Here is a tiny trained network, its code and every weight. The questions are about switching its units off for an input and a class, where a switched-off unit gives its printed mean instead of its output.

import numpy as np


def w(rows, s, z=0):
    codes = np.array(rows[::2]) - 128.0
    scale = np.full(codes.shape[1], s)
    scale[-1] = z or s
    return codes * scale


def norm(h):
    return h / np.sqrt((h * h).mean(-1, keepdims=True) + 1e-5)


def f(y):
    return np.maximum(y, 0)


def log_softmax(a):
    a = a - a.max(-1, keepdims=True)
    return a - np.log(np.exp(a).sum(-1, keepdims=True))


def net(x, mask):
    res = np.array(x, float).reshape(1, 2) / 4 @ E
    u = 0
    for l in range(3):
        y = f(norm(res) @ A[l][:, :-1].T + A[l][:, -1])
        res = res + np.where(mask[u : u + 5], y, B[l][:, -1]) @ B[l][:, :-1]
        u += 5
    return log_softmax(norm(res)[-1] @ U[:, :-1].T + U[:, -1])


A, B = {}, {}
E = w([
[159,180,84,107,95],'x0',
[253,193,82,230,91],'x1',
],0.011)
A[0] = w([
[196,225,19,56,103,155],'L0N1',
[69,198,89,33,20,165],'L0N2',
[104,38,174,184,206,208],'L0N3',
[126,177,19,150,78,253],'L0N4',
[112,250,91,159,167,10],'L0N5',
],0.011,0.0036)
B[0] = w([
[117,102,231,130,248,254],'L0N1',
[124,33,176,117,247,228],'L0N2',
[119,8,161,87,234,248],'L0N3',
[194,26,123,115,46,240],'L0N4',
[198,166,169,150,45,169],'L0N5',
],0.013,0.0087)
A[1] = w([
[121,103,97,113,136,123],'L1N1',
[33,99,46,224,31,1],'L1N2',
[74,123,158,99,89,94],'L1N3',
[40,190,189,56,35,1],'L1N4',
[21,182,60,254,16,1],'L1N5',
],0.019,0.012)
B[1] = w([
[181,75,85,110,167,252],'L1N1',
[248,26,208,213,176,128],'L1N2',
[71,188,125,103,90,150],'L1N3',
[205,191,231,238,66,128],'L1N4',
[177,28,194,35,45,128],'L1N5',
],0.014,0.0032)
A[2] = w([
[61,129,181,6,128,168],'L2N1',
[53,233,65,156,88,2],'L2N2',
[221,203,108,181,82,122],'L2N3',
[78,111,157,47,127,148],'L2N4',
[14,190,205,123,154,127],'L2N5',
],0.013,0.012)
B[2] = w([
[178,222,93,175,43,254],'L2N1',
[246,42,214,166,16,128],'L2N2',
[177,181,124,156,54,169],'L2N3',
[128,217,101,146,64,226],'L2N4',
[162,113,174,196,100,150],'L2N5',
],0.014,0.0098)
U = w([
[161,192,87,200,41,200],'0',
[90,54,178,107,191,189],'1',
[156,79,114,109,169,155],'2',
[40,176,32,39,166,1],'3',
[5,165,33,89,169,1],'4',
],0.019,0.012)

Each question gives the input, the list of numbers given to net, and the class t.
The units are the neurons (one row each of A and B). Each row of codes is followed by its name. A weight is (code - 128) times the scale printed after its matrix; where a second scale follows, it is the last column's (A, B and U).
mask holds one flag per neuron, layer by layer. A switched-off neuron (its flag False) gives its mean, the last column of its row in B, instead of its output. The means were averaged over made-up inputs and are rounded, as every weight is.
A unit's drop is (log p(t) with every unit on - log p(t) with that unit switched off) / (log p(t) with every unit on - log p(t) with every unit switched off).
most important unit: the unit with the biggest drop
k most important neurons: the k neurons with the biggest drops, biggest first
k most important neurons of layer l: the k neurons of layer l with the biggest drops, biggest first
drop of u: that unit's drop, to one decimal
input [3,-6], class 0: most important neuron : (L2N1)
input [-3,-2], class 2: 3 most important neurons of layer 0 : (L0N3 L0N1 L0N2)
input [1,-3], class 2: 3 most important neurons of layer 0 : (L0N2 L0N1 L0N5)
input [5,-7], class 0: 3 most important neurons : (L2N1 L0N3 L0N1)
input [1,-4], class 0: 2 most important neurons : (L2N1 L2N4)
input [2,-3], class 2: 2 most important neurons of layer 0 : (L0N2 L0N5)
input [5,-1], class 1: 2 most important neurons of layer 0 : (L0N1 L0N2)
input [-1,-1], class 2: 4 most important neurons : (L0N3 L0N1 L0N2 L1N1)
input [6,3], class 1: 2 most important neurons : (L0N1 L2N1)
input [8,6], class 1: 3 most important neurons : (L0N1 L2N1 L2N4)
input [5,-5], class 0: 2 most important neurons of layer 0 : (L0N3 L0N4)
input [-1,-4], class 0: 4 most important neurons : (L2N1 L2N4 L0N1 L0N2)
input [5,-8], class 0: 3 most important neurons : (L2N1 L0N3 L0N1)
input [-5,-7], class 0: 3 most important neurons of layer 0 : (L0N2 L0N1 L0N4)
input [0,-6], class 0: 4 most important neurons : (L2N1 L2N4 L0N1 L0N4)
input [0,-3], class 2: most important neuron : (L1N1)
input [-4,-5], class 0: 3 most important neurons of layer 0 : (L0N2 L0N1 L0N4)
input [8,-8], class 0: 2 most important neurons of layer 0 : (L0N3 L0N1)
input [6,2], class 1: drop of L0N1 : 0.3
input [6,5], class 1: drop of L0N1 : 1.1
input [0,-8], class 0: most important unit : L2N1
input [3,-7], class 0: drop of L0N1 : 0.3
input [4,1], class 1: drop of L0N1 : 0.2
